[-15   2   4 -16 -41  10]	-41

[[31 38 32 39 30]
 [32 25 -9 -4 43]]	-9

[  8 -37   5 -21   6 -11 -23]	-37

[-36   0  -1 -39 -39 -41]	-41

[[ 31  33 -16  18   5 -11]
 [-33  -2   2  25 -27 -10]
 [-29  -2   8 -18  21 -12]]	-33

[-43  26   8 -11]	-43

[[ 8 19 10 36  8 15 24]
 [ 6 42 13 46 16 19 36]]	6

[-21 -11  30 -29 -42]	-42
---
[[  8  31 -33  14]
 [  2  24  35  -8]] → 8, -8

[[ -5 -32 -23  -1  35  -5]
 [  8  15   6   9 -18   3]] → -5, 3

[33 44 28 40 22 10] → 33, 10

[-22   0 -36 -31 -39 -42] → -22, -42

[[-30 -17 -33   6 -24 -36  20]
 [ 21 -27  46 -38  46  27 -39]] → -30, -39

[-10  16  23  25  42  28  19] → -10, 19

[  3 -26  42  15] → 3, 15

[ 14 -22  45  16] → 14, 16

[ 33  -2  11  -9   0 -24  -4] → 33, -4
---
[8199 2708 5216 4703 2821 8609]	4703

[[  2 -11 -39 -25]
 [-19  33  -6 -37]]	33

[[ 26  41  25 -41]
 [ 15  19   7   6]]	19

[196 112 185 138  26]	185

[ 38 -12 -24 -47 -24 -46 -29]	-24

[[41 37 25 37 79 33]
 [47 44 21 48 71 46]
 [60 55 36 54 58 58]]	54

[22 69 66 56 76]	66

[1 3 2 2 3 9]	2
---
[6, -8, -40, -46, -22, -17, -34] => -34, 6

[[43, -18, -22, 16, -8],
 [-13, -18, 24, 30, -33]] => -8, -13

[44, 16, -22, 34, -37] => -37, 44

[-38, 8, -45, -7, -33] => -33, -38

[[35, 1, -20, -5, -38],
 [-9, -13, -30, 22, -7],
 [-4, -8, -31, 37, -26]] => -38, -4

[-9, 27, 12, 11, -1, 20, -39] => -39, -9

[[0, 35, -17, -16],
 [0, -13, 35, 34]] => -16, 0
---
[[-45  -1   8  19 -27   5 -23]
 [-39   8  23   7 -16   3 -24]
 [  2 -22  29 -24  11   2 -18]] -> -24

[[ 32   7  11 -29   9   9 -14]
 [-14  -6   5  44 -24   0 -17]] -> -14

[[ -4   7  40  23  28]
 [-22  25   4 -15   5]] -> 28

[[  7 -21  35 -23  28 -11]
 [  3 -18  37  14  35  -9]
 [  3 -22  38  -1  31  -5]] -> -9

[[  0   1  35  -1   0   1]
 [  0   0 -27   1   1   0]] -> 1

[[ 45  18   6  -8]
 [ 11  45  -8 -38]
 [ 22  -5  38  18]] -> -38

[[ 33  16   7  12  -3  -5  -7]
 [-16  21  10  -1   3   0  10]
 [-17 -10  -6   3  -3  -3  32]] -> 10

[[ 42  24  -5   7]
 [ 44  28 -14   8]] -> 7

[[  0  19 -11 -11  10]
 [ 28  17 -34 -16  40]
 [-11  12  -9  -5 -12]] -> 40

[[ -5   9  37  26  26 -13  22]
 [-43  46   0 -13  -2  -2  37]] -> 22
---
-2,-3,7,32,-19,-10,-43
25,-1,19,43,3,24,-28
Out: -3

39,21,-5,-13,16,-10 Out: 21

3,-11,-17,1,-33 Out: -11

7,40,0,-25,15,35
-1,-12,-32,-39,-21,14
5,-6,-12,-19,-19,1
Out: 40

35,45,3,0,0,1 Out: 45

-39,-1,-12,43,-21,35,-24 Out: -1

3,-6,-37,1,2,-5 Out: -6

-11,-43,-12,-27,30,4 Out: -43

-10,-11,37,-11 Out: -11

15,-14,40,34,20,-21 Out: -14
---
[21 34 -1 11] value 34, 21

[[-16  -4   7  36  12  20  -8]
 [  4   4  -7  32  38  -4 -46]] value 38, 36

[-44  -9 -14 -12] value -9, -12

[[-32  31  -3 -17   1 -13 -18]
 [ 11  -7  23  29 -15 -12  22]
 [-21  37   8  35 -29 -25  26]] value 37, 35

[-36  24  31  38] value 38, 31

[-32  -6  15  -5] value 15, -5

[[  6 -29 -43  11]
 [-18 -26 -27  -6]] value 11, 6
---
[[-35 -17  -9  16]
 [ 28  -3  -8 -16]] Out: -8

[[ 14 -12  26   6   6]
 [ 10  18  24 -37   3]] Out: -37

[[  6 -33 -11  13  25 -11]
 [  6  17  17 -25 -32  -7]] Out: -32

[[ -5  15  -6  -5 -17 -20  11]
 [ -8  34  -5   3  -3 -21   7]] Out: -21

[[ 17  -2  -6 -14]
 [ 19  36  -4  13]] Out: -4

[[  2   7   7   3   2  -1   2]
 [ 37   0   9 -40  18   2  -7]] Out: 2
---
[[-12  40 -11 -23  28  10]
 [-18  14 -20  -4  -4  21]
 [  5   7  16   6  36 -28]] value 16

[[  7 -35  -3  -6   5]
 [-22   9   6   8 -20]
 [-12  -7  12   9 -15]] value 12

[[ 38  13  -4 -10  20  12  10]
 [ 20  10 -10   2   0  10  15]
 [ 10   6 -12   8  -9   8  18]] value -12

[[-41  -9 -20   9  18 -34]
 [-31  42  32 -40 -24 -24]
 [-24  -3 -28  22 -28 -29]] value -28

[[-34   4  21  13 -44 -20]
 [-30 -25  18 -23  39 -30]
 [-28   6  21   3 -32 -23]] value 21

[[ 14  15  40  41  27  25]
 [-11 -12  30  36 -31  27]
 [ -5  37  14  -9  17 -40]] value 14

[[  9 -13 -43  13  29   9  12]
 [ 15  11  21  13 -12   6   5]
 [ 37  -6 -34   3  13 -14   4]] value -34
---
[[ -7  15   2 -10  45   4]
 [ 20  -6  14  -4  12  39]] | 15

[[-23  -4 -10  -8]
 [  6   0  -4  14]
 [-29  37  11   8]] | 0

[[  6  14   5   3  19   9 -20]
 [-33 -22 -23  13  24 -14  17]
 [  5  18   6  -6  -4  19 -20]] | -22

[[ -9  23 -25 -23 -18  32]
 [  8 -14  19  20  22 -36]] | 23

[[ 45  15  23 -30  41 -33 -45]
 [ 34  42  38  19  39   1 -41]] | 15

[[-44  10 -14 -17]
 [ 17 -36   0  22]] | 10

[[-16  40   9  23]
 [ -8  16 -25  -2]
 [ -1   9 -35 -10]] | 16

[[  8   9  -2  -5  12  -6  -2]
 [ 17  30 -36 -14  18   7  22]
 [-10   4  13 -11 -24  14  -3]] | 30
---
[[-33  25  38 -36 -37]
 [ 36   4 -37  39  31]
 [-30  11 -12 -22  24]] value 11

[[  1   1  12  -6  -8   0 -37]
 [-30  15  -5  15   7   1 -15]
 [ -4   1   5  -9 -11   4 -37]] value 1

[[ 28  -6  29 -22  33]
 [ 17  -3  17 -13  22]
 [ 30  -7  31 -25  36]] value -7

[[-13  -1   6 -17  41 -17]
 [-15  14   2  -4  25 -44]
 [ -7  -1   4 -10  25  -7]] value -1

[[ 15  -7  26 -11  17 -25]
 [-15   5  16  -8   3  25]
 [ 41  23  -8  18 -22  -4]] value 23

[[  9  20  -2 -18   1   2  -9]
 [ -6 -13  15   7  -2  -1 -11]
 [ -3 -25  35   6  -9  -2 -33]] value -25
